Below are the code and all the weights of a small trained network. Each question names an input and a class and asks about switching units off, where a switched-off unit gives its printed mean instead of its output.

import numpy as np


def w(rows, s, z=0):
    codes = np.array(rows[::2]) - 128.0
    scale = np.full(codes.shape[1], s)
    scale[-1] = z or s
    return codes * scale


def f(y):
    return np.maximum(y, 0)


def log_softmax(a):
    a = a - a.max(-1, keepdims=True)
    return a - np.log(np.exp(a).sum(-1, keepdims=True))


def net(x, mask):
    res = np.array(x, float).reshape(1, 3) / 4 @ E
    y = f(res @ A[0][:, :-1].T + A[0][:, -1])
    res = res + np.where(mask, y, B[0][:, -1]) @ B[0][:, :-1]
    return log_softmax(res[-1] @ U[:, :-1].T + U[:, -1])


A, B = {}, {}
E = w([
[176,82,154,143,9,211,123,140],'x0',
[173,102,2,88,112,158,134,52],'x1',
[69,56,81,211,230,188,143,245],'x2',
],0.011)
A[0] = w([
[160,232,180,25,81,80,131,33,112],'N0',
[95,235,201,103,150,59,144,133,1],'N1',
[88,170,96,87,161,111,131,85,239],'N2',
[229,69,163,86,28,168,110,85,126],'N3',
[173,160,133,62,111,90,77,65,80],'N4',
[199,254,192,55,49,72,101,95,167],'N5',
[228,75,38,58,84,218,154,66,107],'N6',
[162,89,180,193,93,206,105,205,118],'N7',
],0.0084,0.003)
B[0] = w([
[40,127,174,55,215,122,174,182,249],'N0',
[161,146,46,102,75,111,69,51,182],'N1',
[179,192,104,111,99,2,155,93,185],'N2',
[154,228,80,123,112,26,72,86,215],'N3',
[95,68,162,83,114,226,169,195,200],'N4',
[119,248,91,22,185,41,128,181,244],'N5',
[196,143,82,207,40,105,71,68,237],'N6',
[113,56,201,172,70,218,149,134,208],'N7',
],0.0096,0.015)
U = w([
[91,151,116,91,251,107,176,143,156],'0',
[217,156,101,130,73,101,114,30,224],'1',
[128,36,189,177,92,217,168,127,4],'2',
],0.012,0.0029)

Each question gives the input, the list of numbers given to net, and the class t.
The units are the neurons (one row each of A and B). Each row of codes is followed by its name. A weight is (code - 128) times the scale printed after its matrix; where a second scale follows, it is the last column's (A, B and U).
mask holds one flag per neuron, in row order. A switched-off neuron (its flag False) gives its mean, the last column of its row in B, instead of its output. The means were averaged over made-up inputs and are rounded, as every weight is.
A unit's drop is (log p(t) with every unit on - log p(t) with that unit switched off) / (log p(t) with every unit on - log p(t) with every unit switched off).
The circuit of an input: a set's keep is (log p(t) with only the set's units on - log p(t) with every unit switched off) / (log p(t) with every unit on - log p(t) with every unit switched off). Starting from all 8 units, units are removed one at a time, each time the one whose removal leaves the highest keep (on an exact tie, the one counted first), for as long as the keep stays at least 0.8.
units of the circuit, in order: the units of the circuit, biggest drop first
k most important neurons: the k neurons with the biggest drops, biggest first
drop when u is switched off: that unit's drop, to one decimal
input [-4,-7,7], class 2: units of the circuit, in order -> (N5; N0)
input [-1,2,-7], class 0: units of the circuit, in order -> (N0)
input [-8,-6,2], class 1: units of the circuit, in order -> (N1; N0)
input [-3,-7,6], class 2: units of the circuit, in order -> (N5; N0)
input [-3,3,2], class 1: 4 most important neurons -> (N0; N5; N4; N2)
input [-6,-7,0], class 1: 2 most important neurons -> (N1; N0)
input [-3,-7,5], class 2: 2 most important neurons -> (N5; N0)
input [1,2,7], class 2: drop when N5 is switched off -> 0.1
input [7,-6,-5], class 0: drop when N5 is switched off -> 0.1
input [1,0,7], class 2: drop when N0 is switched off -> 0.0
